Below is a small trained network, with its code and all its weights. Each question gives an input and a class and asks what happens when units are switched off, that is, made to give their printed mean instead of their output.

import numpy as np


def w(rows, s, z=0):
    codes = np.array(rows[::2]) - 128.0
    scale = np.full(codes.shape[1], s)
    scale[-1] = z or s
    return codes * scale


def f(y):
    return y / 2 * (1 + np.tanh(0.7978845608 * (y + 0.044715 * y**3)))


def log_softmax(a):
    a = a - a.max(-1, keepdims=True)
    return a - np.log(np.exp(a).sum(-1, keepdims=True))


def net(x, mask):
    res = np.array(x, float).reshape(1, 6) / 4 @ E
    y = f(res @ A[0][:, :-1].T + A[0][:, -1])
    res = res + np.where(mask, y, B[0][:, -1]) @ B[0][:, :-1]
    return log_softmax(res[-1] @ U[:, :-1].T + U[:, -1])


A, B = {}, {}
E = w([
[152,163,117,145],'x0',
[65,147,255,90],'x1',
[154,89,121,157],'x2',
[114,109,134,121],'x3',
[105,170,118,64],'x4',
[124,110,141,114],'x5',
],0.0081)
A[0] = w([
[181,157,44,23,251],'N1',
[164,182,135,175,107],'N2',
[100,93,143,22,52],'N3',
[73,117,191,153,251],'N4',
[150,120,84,177,146],'N5',
[179,105,61,139,198],'N6',
[77,7,193,108,206],'N7',
[185,117,197,57,222],'N8',
[89,238,65,92,107],'N9',
[188,164,83,90,250],'N10',
[240,13,124,135,56],'N11',
[180,136,193,176,242],'N12',
[173,102,30,86,251],'N13',
[81,203,122,25,214],'N14',
[109,134,24,65,227],'N15',
[124,107,125,19,177],'N16',
[76,131,58,1,251],'N17',
[112,87,61,137,239],'N18',
[31,236,132,25,94],'N19',
],0.0089,0.0026)
B[0] = w([
[62,104,253,47,214],'N1',
[72,76,111,61,138],'N2',
[192,135,130,187,167],'N3',
[175,95,56,71,232],'N4',
[198,105,171,123,186],'N5',
[154,181,170,195,224],'N6',
[128,159,57,127,239],'N7',
[165,73,41,96,201],'N8',
[144,93,162,91,168],'N9',
[41,90,212,131,193],'N10',
[159,130,151,204,208],'N11',
[69,80,83,68,193],'N12',
[83,161,226,216,243],'N13',
[157,79,164,122,236],'N14',
[67,171,216,163,200],'N15',
[160,165,172,92,178],'N16',
[143,183,215,131,213],'N17',
[145,206,228,223,201],'N18',
[215,103,147,168,253],'N19',
],0.0065,0.0049)
U = w([
[148,146,201,204,53],'0',
[254,69,201,186,139],'1',
[134,38,147,22,251],'2',
[93,41,53,123,133],'3',
[99,71,233,86,5],'4',
],0.0066,0.0026)

Each question gives the input, the list of numbers given to net, and the class t.
The units are the neurons (one row each of A and B). Each row of codes is followed by its name. A weight is (code - 128) times the scale printed after its matrix; where a second scale follows, it is the last column's (A, B and U).
mask holds one flag per neuron, in row order. A switched-off neuron (its flag False) gives its mean, the last column of its row in B, instead of its output. The means were averaged over made-up inputs and are rounded, as every weight is.
A unit's drop is (log p(t) with every unit on - log p(t) with that unit switched off) / (log p(t) with every unit on - log p(t) with every unit switched off).
The circuit of an input: a set's keep is (log p(t) with only the set's units on - log p(t) with every unit switched off) / (log p(t) with every unit on - log p(t) with every unit switched off). Starting from the 12 units with the biggest drops (on a tie, the unit counted first), units are removed one at a time, each time the one whose removal leaves the highest keep (on an exact tie, the one counted first), for as long as the keep stays at least 0.8.
units of the circuit, in order: the units of the circuit, biggest drop first
top k neurons: the k neurons with the biggest drops, biggest first
drop of u: that unit's drop, to one decimal
input [4,-6,-6,5,1,6], class 4: top neuron	[N1]
input [1,7,0,6,6,3], class 1: units of the circuit, in order	[N19, N3]
input [0,8,-6,8,1,-5], class 1: units of the circuit, in order	[N19, N3]
input [0,-3,-1,-2,8,2], class 4: units of the circuit, in order	[N1, N10, N15]
input [3,-5,-5,-2,4,-8], class 4: top 3 neurons	[N1, N10, N9]
input [-8,5,2,-2,0,5], class 3: top 2 neurons	[N7, N1]
input [6,6,-7,-8,6,-4], class 1: top 2 neurons	[N19, N14]
input [-7,-3,8,7,7,-5], class 0: drop of N18	0.1
input [-3,6,3,-4,4,-2], class 2: drop of N1	-0.1
input [5,4,-2,-1,-2,-3], class 2: drop of N11	0.1
